Here is a tiny trained network, its code and every weight. The questions are about switching its units off for an input and a target symbol, where a switched-off unit gives its printed mean instead of its output.

import numpy as np


def w(rows, s, z=0):
    codes = np.array(rows[::2]) - 128.0
    scale = np.full(codes.shape[1], s)
    scale[-1] = z or s
    return codes * scale


def f(y):
    return y / 2 * (1 + np.tanh(0.7978845608 * (y + 0.044715 * y**3)))


def softmax(a):
    e = np.exp(a - a.max(-1, keepdims=True))
    return e / e.sum(-1, keepdims=True)


def log_softmax(a):
    a = a - a.max(-1, keepdims=True)
    return a - np.log(np.exp(a).sum(-1, keepdims=True))


def net(x, mask):
    ids = ['βζθμξπστφψω'.index(c) for c in x.split()]
    T = len(ids)
    res = E[ids] + P[:T]
    r = res
    for j in range(3):
        rows = slice(2 * j, 2 * j + 2)
        q, k, v = (r @ M[0][rows].T for M in (Q, K, V))
        z = softmax(np.where(np.tri(T) > 0, q @ k.T / 2**0.5, -1e9)) @ v
        o = O[0][rows]
        res = res + np.where(mask[j], z, o[:, -1]) @ o[:, :-1]
    y = f(res @ A[0][:, :-1].T + A[0][:, -1])
    res = res + np.where(mask[3:15], y, B[0][:, -1]) @ B[0][:, :-1]
    return log_softmax(res[-1] @ U[:, :-1].T + U[:, -1])


Q, K, V, O, A, B = {}, {}, {}, {}, {}, {}
E = w([
[29,138,106,100,83,130,116,61,96,80,116],'β',
[47,136,163,176,168,110,143,206,53,124,161],'ζ',
[110,75,174,122,166,128,178,157,132,179,68],'θ',
[65,80,133,88,123,186,136,144,105,112,96],'μ',
[130,174,75,100,73,135,129,155,61,110,148],'ξ',
[123,96,93,123,149,166,129,42,85,99,145],'π',
[158,133,176,175,250,98,124,73,130,167,108],'σ',
[213,110,116,131,107,149,187,152,118,137,122],'τ',
[64,146,143,130,51,135,171,71,121,210,126],'φ',
[132,132,118,156,210,102,155,144,156,69,156],'ψ',
[127,192,154,189,62,132,189,116,159,158,191],'ω',
],0.021)
P = w([
[141,91,206,24,74,50,159,111,64,110,113],'0',
[132,122,175,171,133,172,74,166,88,126,129],'1',
[132,66,115,118,113,70,101,177,98,133,191],'2',
[132,150,165,63,145,102,210,87,52,114,119],'3',
[121,146,112,151,144,165,108,160,148,119,112],'4',
[116,80,69,120,125,126,107,138,150,128,201],'5',
[143,161,125,74,155,126,254,58,99,126,106],'6',
[125,162,62,142,157,167,136,162,197,125,115],'7',
[139,74,32,126,129,167,136,106,196,153,186],'8',
[147,185,66,42,186,157,242,103,126,156,135],'9',
[122,154,80,161,143,152,121,113,160,158,99],'10',
],0.014)
Q[0] = w([
[139,146,121,94,163,123,246,101,49,117,141],'h1',
[143,48,96,109,143,81,79,111,140,125,169],'h1',
[131,172,165,99,134,131,179,122,134,123,131],'h2',
[104,146,129,86,173,178,206,101,49,142,131],'h2',
[115,167,131,80,171,153,218,100,71,119,141],'h3',
[128,119,87,131,129,113,113,119,132,126,120],'h3',
],0.012)
K[0] = w([
[175,159,54,138,166,152,144,114,192,138,135],'h1',
[145,91,155,128,142,119,94,86,92,70,112],'h1',
[141,166,111,151,134,145,163,127,250,135,156],'h2',
[102,154,31,144,153,163,153,120,167,163,117],'h2',
[135,148,47,148,167,191,203,144,180,131,161],'h3',
[126,108,142,93,125,83,156,121,98,166,153],'h3',
],0.011)
V[0] = w([
[180,129,203,168,226,38,94,108,203,191,106],'h1',
[140,146,191,112,35,186,160,179,142,186,49],'h1',
[78,163,131,153,53,110,140,131,123,254,169],'h2',
[207,187,173,179,153,157,175,95,152,106,221],'h2',
[38,144,117,220,199,186,120,44,121,125,158],'h3',
[110,123,161,83,119,115,62,39,84,101,82],'h3',
],0.0076)
O[0] = w([
[85,133,135,107,225,125,174,137,172,130,180,23],'h1',
[155,72,125,159,139,212,110,82,140,140,110,28],'h1',
[125,148,105,208,121,97,204,92,45,185,149,167],'h2',
[165,131,182,144,128,181,125,92,76,149,254,208],'h2',
[140,135,166,74,101,110,35,139,118,196,158,253],'h3',
[140,198,58,116,148,174,118,167,164,234,164,160],'h3',
],0.0081,0.0045)
A[0] = w([
[117,155,138,94,172,106,199,131,131,164,98,157],'n1',
[93,164,104,179,108,164,86,112,179,141,80,139],'n2',
[166,104,98,147,131,125,94,101,146,124,188,74],'n3',
[85,161,137,145,124,124,88,89,76,141,153,143],'n4',
[88,87,115,90,88,120,179,163,127,146,129,155],'n5',
[85,149,140,56,87,95,195,92,135,165,138,137],'n6',
[227,174,138,168,116,149,121,176,137,127,125,125],'n7',
[170,88,103,123,192,51,142,105,115,103,117,252],'n8',
[140,141,111,47,129,76,138,103,106,73,109,150],'n9',
[140,137,173,105,97,73,204,157,135,68,118,66],'n10',
[124,122,109,141,91,11,154,99,113,135,165,192],'n11',
[84,154,132,193,141,126,126,158,138,129,157,191],'n12',
],0.011,0.0042)
B[0] = w([
[69,183,45,64,86,163,127,54,151,129,70,196],'n1',
[49,180,205,208,137,132,153,159,145,201,205,165],'n2',
[61,36,116,118,126,185,68,92,164,167,32,173],'n3',
[150,159,101,70,120,165,144,78,159,124,122,252],'n4',
[153,81,158,190,156,89,87,150,190,84,167,181],'n5',
[201,149,79,123,135,76,95,208,92,79,166,252],'n6',
[87,148,158,230,147,72,133,114,208,26,60,170],'n7',
[110,93,109,179,66,53,95,97,61,134,192,202],'n8',
[138,108,239,101,200,93,170,113,168,140,87,222],'n9',
[144,126,163,98,144,254,57,36,132,129,162,158],'n10',
[90,59,75,162,206,179,100,223,133,163,116,254],'n11',
[176,105,177,19,45,76,97,138,136,125,55,176],'n12',
],0.0074,0.0099)
U = w([
[135,84,132,185,122,1,96,193,164,118,211,247],'β',
[74,63,121,144,151,137,78,170,161,164,152,178],'ζ',
[100,98,68,89,101,191,62,85,186,142,107,53],'θ',
[98,97,161,100,201,137,216,149,155,197,46,156],'μ',
[165,139,112,162,197,135,132,145,142,98,58,101],'ξ',
[213,136,176,60,94,83,131,172,102,168,85,145],'π',
[50,201,129,98,130,130,166,121,161,125,165,110],'σ',
[120,115,184,106,77,121,156,68,156,121,127,186],'τ',
[120,182,33,141,95,126,119,142,105,98,82,76],'φ',
[158,146,217,157,232,121,86,114,176,161,169,5],'ψ',
[138,140,151,146,148,151,158,144,87,174,207,88],'ω',
],0.0082,0.0018)

Each question gives the input, a string of symbols that net reads in full, and the target symbol t.
The units are the heads (2 rows each of Q, K, V and O) and the neurons (one row each of A and B). Each row of codes is followed by its name. A weight is (code - 128) times the scale printed after its matrix; where a second scale follows, it is the last column's (O, A, B and U).
mask holds one flag per unit, heads first, then neurons. A switched-off unit (its flag False) gives its mean, the last column of its rows in O or B, instead of its output. The means were averaged over made-up inputs and are rounded, as every weight is.
A unit's drop is (log p(t) with every unit on - log p(t) with that unit switched off) / (log p(t) with every unit on - log p(t) with every unit switched off).
The circuit of an input: a set's keep is (log p(t) with only the set's units on - log p(t) with every unit switched off) / (log p(t) with every unit on - log p(t) with every unit switched off). Starting from the 12 units with the biggest drops (on a tie, the unit counted first), units are removed one at a time, each time the one whose removal leaves the highest keep (on an exact tie, the one counted first), for as long as the keep stays at least 0.8.
units of the circuit, in order: the units of the circuit, biggest drop first
unit that matters most: the unit with the biggest drop
top k neurons: the k neurons with the biggest drops, biggest first
heads that matter: for each layer, one digit per head in row order, 1 if its drop is at least 0.15 and else 0, layers parted by /
input ω μ π π ψ τ ζ, target ψ: units of the circuit, in order : (h3; h2; n10)
input π β μ, target β: unit that matters most : n5
input θ ζ π τ, target τ: heads that matter : 001
input σ μ φ θ, target φ: units of the circuit, in order : (n1; h2; n6)
input θ ψ π ω ω, target τ: top 3 neurons : (n12; n7; n6)
input π ψ σ π π μ, target β: heads that matter : 100
input φ μ β σ θ σ π θ π ω ω, target τ: top 2 neurons : (n12; n7)
input ω σ π τ τ θ β, target τ: units of the circuit, in order : (h3; h1; n11; h2)
input τ π μ ψ, target ψ: units of the circuit, in order : (n10; h1)
input β π ξ σ ξ ψ θ μ π, target ζ: units of the circuit, in order : (h1; n1; n3; n12)
input ω π θ ω π ζ θ ω ω, target θ: top 2 neurons : (n3; n12)
input σ ω π ω π π μ β π ψ, target ψ: units of the circuit, in order : (n10; h3; n9)
input ω μ π μ σ π ω π τ π, target τ: units of the circuit, in order : (h3; n11; h2)
input β π μ ω ξ σ, target β: top 2 neurons : (n8; n4)
input ψ ω θ ξ, target ω: units of the circuit, in order : (h2)
input β σ σ β ω ψ β φ, target ω: units of the circuit, in order : (h1; n2; h2)
input ω ζ π ζ σ π π, target σ: units of the circuit, in order : (h1; n1)
input μ ψ μ ω π β, target β: heads that matter : 010
input ζ θ σ μ, target σ: units of the circuit, in order : (n1; h1)
input π σ σ π β θ ξ, target ξ: unit that matters most : n9
input ζ β θ π ω π σ ζ μ π, target π: heads that matter : 100
